Below is a small trained network, with its code and all its weights. Each question gives an input and a target symbol and asks what happens when units are switched off, that is, made to give their printed mean instead of their output.

import numpy as np


def w(rows, s, z=0):
    codes = np.array(rows[::2]) - 128.0
    scale = np.full(codes.shape[1], s)
    scale[-1] = z or s
    return codes * scale


def f(y):
    return np.maximum(y, 0)


def softmax(a):
    e = np.exp(a - a.max(-1, keepdims=True))
    return e / e.sum(-1, keepdims=True)


def log_softmax(a):
    a = a - a.max(-1, keepdims=True)
    return a - np.log(np.exp(a).sum(-1, keepdims=True))


def net(x, mask):
    ids = ['ΓΛΦβεζηθξτω'.index(c) for c in x.split()]
    T = len(ids)
    res = E[ids] + P[:T]
    u = 0
    for l in range(3):
        q, k, v = (res @ M[l].T for M in (Q, K, V))
        z = softmax(np.where(np.tri(T) > 0, q @ k.T / 4**0.5, -1e9)) @ v
        res = res + np.where(mask[u], z, O[l][:, -1]) @ O[l][:, :-1]
        u += 1
        y = f(res @ A[l][:, :-1].T + A[l][:, -1])
        res = res + np.where(mask[u : u + 8], y, B[l][:, -1]) @ B[l][:, :-1]
        u += 8
    return log_softmax(res[-1] @ U[:, :-1].T + U[:, -1])


Q, K, V, O, A, B = {}, {}, {}, {}, {}, {}
E = w([
[65,62,252,71,44],'Γ',
[135,207,61,138,214],'Λ',
[35,201,39,72,177],'Φ',
[162,109,161,219,50],'β',
[169,57,81,173,97],'ε',
[27,219,225,43,132],'ζ',
[93,127,82,168,215],'η',
[87,93,22,61,19],'θ',
[227,151,62,47,206],'ξ',
[176,84,221,2,126],'τ',
[177,160,121,190,16],'ω',
],0.0076)
P = w([
[130,74,171,225,253],'0',
[150,196,89,89,71],'1',
[149,194,97,83,65],'2',
[145,172,99,78,64],'3',
[148,177,100,69,57],'4',
[150,171,108,80,48],'5',
[159,161,112,81,46],'6',
[164,162,121,87,39],'7',
],0.0048)
Q[0] = w([
[169,108,98,180,2],'0.h0',
[69,106,180,105,233],'0.h0',
[127,107,130,233,90],'0.h0',
[175,112,103,135,25],'0.h0',
],0.0085)
K[0] = w([
[139,73,253,197,245],'0.h0',
[80,184,43,14,37],'0.h0',
[91,67,139,114,245],'0.h0',
[145,66,239,221,206],'0.h0',
],0.0073)
V[0] = w([
[76,142,84,2,148],'0.h0',
[96,39,190,154,138],'0.h0',
[128,179,82,128,118],'0.h0',
[173,31,117,88,181],'0.h0',
],0.0064)
O[0] = w([
[41,145,122,164,32,4],'0.h0',
[150,24,186,51,133,161],'0.h0',
[106,191,70,141,140,111],'0.h0',
[110,2,72,164,67,120],'0.h0',
],0.0064,0.0035)
A[0] = w([
[155,88,209,34,100,178],'0.n0',
[109,106,99,180,89,169],'0.n1',
[164,102,128,255,162,253],'0.n2',
[149,91,132,176,102,246],'0.n3',
[119,118,62,111,115,140],'0.n4',
[116,193,129,145,161,214],'0.n5',
[106,156,86,163,166,129],'0.n6',
[123,151,69,88,143,169],'0.n7',
],0.0098,0.0042)
B[0] = w([
[152,110,199,84,118,253],'0.n0',
[77,105,109,178,67,168],'0.n1',
[155,129,2,86,124,219],'0.n2',
[127,123,92,98,66,239],'0.n3',
[159,162,102,160,87,161],'0.n4',
[118,170,126,157,162,174],'0.n5',
[161,118,105,138,196,140],'0.n6',
[165,160,119,172,146,172],'0.n7',
],0.0089,0.0058)
Q[1] = w([
[99,111,95,121,64],'1.h0',
[141,85,21,127,1],'1.h0',
[153,82,208,111,128],'1.h0',
[83,88,178,107,50],'1.h0',
],0.005)
K[1] = w([
[104,74,102,132,174],'1.h0',
[134,6,77,76,255],'1.h0',
[136,97,142,117,99],'1.h0',
[104,66,157,112,126],'1.h0',
],0.0066)
V[1] = w([
[131,9,22,87,184],'1.h0',
[80,108,71,185,237],'1.h0',
[86,4,137,150,108],'1.h0',
[185,71,17,73,223],'1.h0',
],0.0048)
O[1] = w([
[196,96,227,236,56,222],'1.h0',
[102,163,184,189,68,69],'1.h0',
[113,68,116,156,73,103],'1.h0',
[200,141,253,187,101,254],'1.h0',
],0.0056,0.0053)
A[1] = w([
[133,191,75,158,99,250],'1.n0',
[102,205,17,223,200,56],'1.n1',
[126,152,182,92,156,179],'1.n2',
[85,1,207,135,48,188],'1.n3',
[142,194,96,160,117,209],'1.n4',
[18,100,38,141,27,231],'1.n5',
[120,139,182,116,166,141],'1.n6',
[108,189,39,204,185,65],'1.n7',
],0.0057,0.0026)
B[1] = w([
[106,170,101,187,45,220],'1.n0',
[175,14,223,75,185,164],'1.n1',
[56,148,142,139,179,161],'1.n2',
[74,16,168,142,66,254],'1.n3',
[104,168,139,153,68,202],'1.n4',
[30,33,65,113,112,188],'1.n5',
[58,130,118,157,125,142],'1.n6',
[184,2,220,85,194,156],'1.n7',
],0.005,0.0063)
Q[2] = w([
[62,82,50,144,11],'2.h0',
[211,192,64,180,111],'2.h0',
[58,238,178,135,254],'2.h0',
[80,114,134,72,79],'2.h0',
],0.0063)
K[2] = w([
[84,82,117,156,118],'2.h0',
[151,169,53,255,153],'2.h0',
[115,202,139,74,128],'2.h0',
[104,98,130,113,103],'2.h0',
],0.0099)
V[2] = w([
[148,222,132,27,149],'2.h0',
[129,13,1,81,107],'2.h0',
[217,61,235,99,141],'2.h0',
[244,191,82,146,154],'2.h0',
],0.0051)
O[2] = w([
[135,121,75,40,13,11],'2.h0',
[166,74,69,160,235,188],'2.h0',
[148,125,254,37,194,253],'2.h0',
[248,180,130,105,64,123],'2.h0',
],0.0051,0.0065)
A[2] = w([
[173,163,86,148,12,186],'2.n0',
[63,61,127,106,167,196],'2.n1',
[139,105,61,200,172,171],'2.n2',
[1,203,87,204,56,255],'2.n3',
[61,100,49,252,148,126],'2.n4',
[200,99,113,100,195,107],'2.n5',
[232,131,134,94,125,162],'2.n6',
[143,107,179,60,159,163],'2.n7',
],0.0072,0.0029)
B[2] = w([
[39,175,107,127,59,248],'2.n0',
[139,123,75,111,51,201],'2.n1',
[162,80,86,139,126,174],'2.n2',
[76,203,141,167,254,195],'2.n3',
[186,125,99,137,174,210],'2.n4',
[93,203,186,77,136,180],'2.n5',
[173,200,112,73,149,254],'2.n6',
[78,124,105,105,213,222],'2.n7',
],0.0067,0.0092)
U = w([
[82,147,61,102,134,68],'Γ',
[51,164,188,153,96,60],'Λ',
[82,126,178,202,146,150],'Φ',
[15,216,125,117,192,28],'β',
[151,144,74,164,219,100],'ε',
[118,95,193,154,69,75],'ζ',
[177,87,196,176,135,126],'η',
[184,52,89,123,84,104],'θ',
[187,174,63,79,2,213],'ξ',
[32,79,145,49,111,252],'τ',
[216,176,161,56,253,113],'ω',
],0.0043,0.003)

Each question gives the input, a string of symbols that net reads in full, and the target symbol t.
The units are the heads (4 rows each of Q, K, V and O) and the neurons (one row each of A and B). Each row of codes is followed by its name. A weight is (code - 128) times the scale printed after its matrix; where a second scale follows, it is the last column's (O, A, B and U).
mask holds one flag per unit, layer by layer, with each layer's heads first. A switched-off unit (its flag False) gives its mean, the last column of its rows in O or B, instead of its output. The means were averaged over made-up inputs and are rounded, as every weight is.
A unit's drop is (log p(t) with every unit on - log p(t) with that unit switched off) / (log p(t) with every unit on - log p(t) with every unit switched off).
unit that matters most: the unit with the biggest drop
k most important neurons: the k neurons with the biggest drops, biggest first
top k neurons in layer l: the k neurons of layer l with the biggest drops, biggest first
drop when u is switched off: that unit's drop, to one decimal
input Λ τ ω ω ω ω Γ β, target Λ: unit that matters most	1.h0
input ε ξ ω Λ, target ω: 4 most important neurons	1.n1, 1.n7, 0.n6, 0.n5
input θ ζ β ω Γ, target τ: 2 most important neurons	0.n0, 0.n2
input ξ ω θ ω θ ω β, target Φ: 2 most important neurons	2.n3, 0.n1
input ω ω η, target ω: 3 most important neurons	1.n1, 1.n7, 0.n6
input ω Γ β Λ Γ ω β, target ξ: 2 most important neurons	1.n3, 0.n2
input Γ β β, target τ: 2 most important neurons	0.n0, 1.n3
input ξ ω β ω, target Φ: 2 most important neurons	2.n3, 0.n1
input θ ω ε, target ε: top 2 neurons in layer 2	2.n4, 2.n3
input τ β ω, target θ: 2 most important neurons	1.n5, 0.n1
input Γ β Γ ξ, target ξ: top 2 neurons in layer 1	1.n3, 1.n5
input ω β ω Φ, target ω: top 4 neurons in layer 1	1.n1, 1.n7, 1.n3, 1.n5
input ε ω ω ε, target η: 3 most important neurons	0.n2, 1.n3, 2.n0
input η ζ β θ ω ω Φ β, target ζ: top neuron in layer 1	1.n3
input ω τ ω β θ, target ξ: top 2 neurons in layer 0	0.n4, 0.n7
input ε Γ Γ ω Γ θ, target η: top 2 neurons in layer 0	0.n2, 0.n4
input ξ θ θ ξ β ω ω θ, target Φ: top 2 neurons in layer 0	0.n2, 0.n1
input ω β ζ, target β: top 2 neurons in layer 0	0.n2, 0.n5
input Λ ε β θ θ β ω, target Λ: top 2 neurons in layer 0	0.n2, 0.n6
input τ Γ ω Φ ε ε θ, target θ: drop when 2.h0 is switched off	0.6
input τ β θ ε Γ ξ β, target θ: drop when 2.h0 is switched off	0.4
input β ω β Γ ξ β θ, target ω: drop when 2.n6 is switched off	0.1
input θ τ τ β ω ξ ω β, target ε: drop when 0.h0 is switched off	0.9
input ω ω β ζ Λ η ω Λ, target ω: top 3 neurons in layer 0	0.n6, 0.n7, 0.n3
input ω ω ω η, target ω: top neuron in layer 1	1.n1
input θ ξ β, target ε: top 2 neurons in layer 2	2.n4, 2.n3
input θ Γ ω Λ Λ ω, target ε: most important neuron	1.n5
input β ω ω ε Γ ω ω ζ, target β: top 2 neurons in layer 0	0.n5, 0.n2
input β ε β ξ, target ξ: top 2 neurons in layer 2	2.n3, 2.n0
input Φ Φ ω η ξ β, target β: top 2 neurons in layer 2	2.n3, 2.n0
